Here is a tiny trained network, its code and every weight. The questions are about switching its units off for an input and a target symbol, where a switched-off unit gives its printed mean instead of its output.

import numpy as np


def w(rows, s, z=0):
    codes = np.array(rows[::2]) - 128.0
    scale = np.full(codes.shape[1], s)
    scale[-1] = z or s
    return codes * scale


def f(y):
    return np.maximum(y, 0)


def softmax(a):
    e = np.exp(a - a.max(-1, keepdims=True))
    return e / e.sum(-1, keepdims=True)


def log_softmax(a):
    a = a - a.max(-1, keepdims=True)
    return a - np.log(np.exp(a).sum(-1, keepdims=True))


def net(x, mask):
    ids = ['ΓΘΞΣΩαζλτφ'.index(c) for c in x.split()]
    T = len(ids)
    res = E[ids] + P[:T]
    u = 0
    for l in range(3):
        q, k, v = (res @ M[l].T for M in (Q, K, V))
        z = softmax(np.where(np.tri(T) > 0, q @ k.T / 4**0.5, -1e9)) @ v
        res = res + np.where(mask[u], z, O[l][:, -1]) @ O[l][:, :-1]
        u += 1
        y = f(res @ A[l][:, :-1].T + A[l][:, -1])
        res = res + np.where(mask[u : u + 4], y, B[l][:, -1]) @ B[l][:, :-1]
        u += 4
    return log_softmax(res[-1] @ U[:, :-1].T + U[:, -1])


Q, K, V, O, A, B = {}, {}, {}, {}, {}, {}
E = w([
[211,215,130,97,187,108,91],'Γ',
[167,156,76,107,86,35,154],'Θ',
[97,153,180,84,123,120,108],'Ξ',
[123,193,120,151,82,79,127],'Σ',
[128,147,167,61,150,115,198],'Ω',
[78,103,107,165,221,46,101],'α',
[145,118,205,53,117,212,134],'ζ',
[185,135,231,126,91,151,63],'λ',
[83,253,128,206,148,124,41],'τ',
[32,171,83,99,185,172,123],'φ',
],0.014)
P = w([
[90,193,143,3,31,61,101],'0',
[114,183,127,38,69,102,103],'1',
[126,201,121,40,103,110,101],'2',
[139,204,117,54,129,124,86],'3',
[141,212,120,64,159,136,82],'4',
[159,216,119,87,186,157,78],'5',
[171,218,124,100,225,170,75],'6',
[186,225,130,143,248,187,48],'7',
[191,226,82,112,247,157,67],'8',
],0.004)
Q[0] = w([
[100,118,51,219,100,140,109],'L0H1',
[81,5,118,173,118,138,215],'L0H1',
[152,35,138,145,84,108,166],'L0H1',
[106,219,145,100,140,86,61],'L0H1',
],0.012)
K[0] = w([
[85,108,122,168,52,127,149],'L0H1',
[114,164,152,79,37,161,167],'L0H1',
[171,185,153,115,25,163,112],'L0H1',
[108,97,103,160,247,107,57],'L0H1',
],0.011)
V[0] = w([
[192,119,188,146,100,71,129],'L0H1',
[194,115,164,150,9,170,166],'L0H1',
[84,249,91,164,161,177,114],'L0H1',
[90,2,200,219,92,126,148],'L0H1',
],0.0056)
O[0] = w([
[125,177,184,173,138,123,185,107],'L0H1',
[96,116,213,181,1,59,183,21],'L0H1',
[174,108,68,115,121,131,34,225],'L0H1',
[27,52,185,144,190,104,124,3],'L0H1',
],0.0066,0.0056)
A[0] = w([
[169,156,218,192,99,125,97,82],'L0N1',
[143,253,134,174,61,76,69,251],'L0N2',
[24,212,167,105,168,210,183,232],'L0N3',
[188,170,130,140,223,145,143,157],'L0N4',
],0.0064,0.0019)
B[0] = w([
[77,160,139,114,87,168,135,167],'L0N1',
[170,162,133,130,117,93,137,255],'L0N2',
[161,6,144,86,121,107,107,171],'L0N3',
[145,90,95,151,135,149,112,221],'L0N4',
],0.013,0.0085)
Q[1] = w([
[231,125,152,19,89,186,71],'L1H1',
[8,126,189,200,105,121,147],'L1H1',
[56,83,135,180,126,158,122],'L1H1',
[131,120,131,143,106,117,156],'L1H1',
],0.012)
K[1] = w([
[161,134,139,179,202,254,54],'L1H1',
[76,176,252,93,50,136,230],'L1H1',
[56,98,233,51,58,87,161],'L1H1',
[126,155,102,96,116,154,181],'L1H1',
],0.007)
V[1] = w([
[178,68,134,136,150,37,215],'L1H1',
[138,130,65,126,101,255,140],'L1H1',
[169,213,90,191,143,28,88],'L1H1',
[208,52,176,146,108,81,170],'L1H1',
],0.0058)
O[1] = w([
[166,171,108,171,241,106,199,49],'L1H1',
[71,126,112,49,82,217,206,178],'L1H1',
[134,58,38,238,54,126,130,255],'L1H1',
[175,52,215,171,254,134,204,68],'L1H1',
],0.0065,0.009)
A[1] = w([
[143,177,32,125,79,37,141,106],'L1N1',
[225,144,64,251,104,109,187,192],'L1N2',
[89,250,254,178,99,144,160,151],'L1N3',
[56,152,156,97,42,153,131,5],'L1N4',
],0.0052,0.0021)
B[1] = w([
[47,47,166,84,149,184,134,255],'L1N1',
[112,27,255,120,131,116,212,254],'L1N2',
[3,203,250,162,100,192,135,171],'L1N3',
[78,197,60,41,86,56,164,177],'L1N4',
],0.0057,0.0092)
Q[2] = w([
[143,70,118,45,79,152,81],'L2H1',
[84,115,115,131,96,79,75],'L2H1',
[190,226,72,129,112,147,82],'L2H1',
[73,202,120,172,254,42,125],'L2H1',
],0.0071)
K[2] = w([
[197,120,132,159,184,254,13],'L2H1',
[117,123,67,145,48,222,54],'L2H1',
[1,82,154,47,172,145,78],'L2H1',
[80,118,156,26,47,66,194],'L2H1',
],0.0058)
V[2] = w([
[241,78,170,13,86,242,158],'L2H1',
[8,24,75,90,199,128,192],'L2H1',
[2,76,125,59,163,103,73],'L2H1',
[209,136,132,58,91,182,113],'L2H1',
],0.0051)
O[2] = w([
[212,178,126,74,106,41,210,254],'L2H1',
[2,45,221,104,122,164,241,122],'L2H1',
[26,28,173,55,100,159,113,181],'L2H1',
[197,196,120,108,76,74,159,213],'L2H1',
],0.0058,0.0098)
A[2] = w([
[175,203,152,136,66,69,204,143],'L2N1',
[105,78,57,134,116,75,112,190],'L2N2',
[129,89,104,127,255,92,191,133],'L2N3',
[81,106,152,169,119,133,192,252],'L2N4',
],0.0097,0.0017)
B[2] = w([
[78,107,81,155,214,168,133,253],'L2N1',
[195,166,192,164,112,161,152,198],'L2N2',
[103,187,123,166,1,63,228,152],'L2N3',
[58,115,110,124,194,75,28,143],'L2N4',
],0.0085,0.015)
U = w([
[160,149,134,112,128,105,111,22],'Γ',
[175,98,179,155,54,146,115,123],'Θ',
[132,108,139,113,121,58,110,131],'Ξ',
[101,139,86,63,107,115,114,93],'Σ',
[122,195,168,137,139,168,110,182],'Ω',
[78,14,139,124,172,183,49,152],'α',
[216,193,170,86,112,47,139,85],'ζ',
[211,181,114,73,168,2,35,254],'λ',
[157,96,85,141,169,185,137,105],'τ',
[178,113,247,83,150,143,146,116],'φ',
],0.006,0.0025)

Each question gives the input, a string of symbols that net reads in full, and the target symbol t.
The units are the heads (4 rows each of Q, K, V and O) and the neurons (one row each of A and B). Each row of codes is followed by its name. A weight is (code - 128) times the scale printed after its matrix; where a second scale follows, it is the last column's (O, A, B and U).
mask holds one flag per unit, layer by layer, with each layer's heads first. A switched-off unit (its flag False) gives its mean, the last column of its rows in O or B, instead of its output. The means were averaged over made-up inputs and are rounded, as every weight is.
A unit's drop is (log p(t) with every unit on - log p(t) with that unit switched off) / (log p(t) with every unit on - log p(t) with every unit switched off).
The circuit of an input: a set's keep is (log p(t) with only the set's units on - log p(t) with every unit switched off) / (log p(t) with every unit on - log p(t) with every unit switched off). Starting from the 12 units with the biggest drops (on a tie, the unit counted first), units are removed one at a time, each time the one whose removal leaves the highest keep (on an exact tie, the one counted first), for as long as the keep stays at least 0.8.
circuit, biggest first: the units of the circuit, biggest drop first
unit that matters most: the unit with the biggest drop
k most important neurons: the k neurons with the biggest drops, biggest first
k most important neurons of layer l: the k neurons of layer l with the biggest drops, biggest first
input ζ ζ φ φ λ λ τ, target Θ: unit that matters most => L1H1
input λ λ Σ α ζ, target α: circuit, biggest first => L0H1, L2H1
input α λ λ λ Σ, target λ: circuit, biggest first => L2H1, L1N3
input λ ζ Θ Γ λ Γ τ ζ, target Θ: circuit, biggest first => L1H1, L0H1, L2N1, L0N2
input τ λ ζ Σ, target Θ: 2 most important neurons of layer 1 => L1N1, L1N4
input τ Γ φ ζ, target Σ: circuit, biggest first => L0H1, L1H1, L0N2, L1N4
input Ω ζ ζ Ω Θ Θ λ φ, target Σ: circuit, biggest first => L1H1, L0H1
input α φ φ Ω τ λ ζ, target λ: circuit, biggest first => L0N3, L1N1, L2H1, L1N2
input τ τ λ Θ τ λ λ α λ, target α: circuit, biggest first => L0H1, L0N2, L0N4
input Θ λ τ Θ Γ λ Θ λ, target τ: 3 most important neurons => L2N1, L0N4, L0N2
input Γ ζ τ Ω λ λ α τ, target α: 3 most important neurons => L0N2, L1N2, L2N3
input Ξ λ ζ ζ Σ, target α: 2 most important neurons of layer 2 => L2N4, L2N1
input Γ α Ξ, target α: circuit, biggest first => L1N2, L2H1, L0H1
input Θ λ Ξ Θ Ω, target ζ: 2 most important neurons of layer 2 => L2N3, L2N1
input Θ Θ λ λ φ ζ, target Σ: circuit, biggest first => L0H1, L1H1, L1N4
input α Ω λ ζ λ τ τ, target λ: 2 most important neurons => L0N3, L1N1
input Ω α φ, target α: circuit, biggest first => L2H1
input Σ τ α λ Θ Θ λ, target λ: 2 most important neurons => L2N1, L1N2
input φ α Ξ, target α: 4 most important neurons => L0N2, L1N4, L0N3, L2N3
input τ τ Γ Ω Ω Θ ζ, target τ: 2 most important neurons => L0N4, L2N1
input α φ τ Σ ζ λ Θ λ λ, target λ: circuit, biggest first => L2H1
input λ φ α λ λ φ, target λ: 2 most important neurons of layer 0 => L0N3, L0N4
input α Γ λ λ λ λ Σ φ λ, target φ: 2 most important neurons => L0N3, L0N2
input Θ α Θ, target α: 2 most important neurons => L0N2, L0N3
input Ξ Ξ λ ζ ζ ζ ζ ζ λ, target Ω: 3 most important neurons => L2N1, L1N3, L0N1
input λ τ λ λ λ Σ Ξ Θ Γ, target τ: 2 most important neurons => L2N1, L1N2
input ζ φ Θ, target Σ: most important neuron of layer 0 => L0N2
input τ Ξ λ α Θ, target α: 3 most important neurons => L0N3, L1N2, L0N2
input λ Ξ Θ, target Ξ: 2 most important neurons => L2N3, L1N2
input φ τ Ξ Σ Σ λ λ Ξ, target Θ: 3 most important neurons of layer 0 => L0N1, L0N4, L0N3
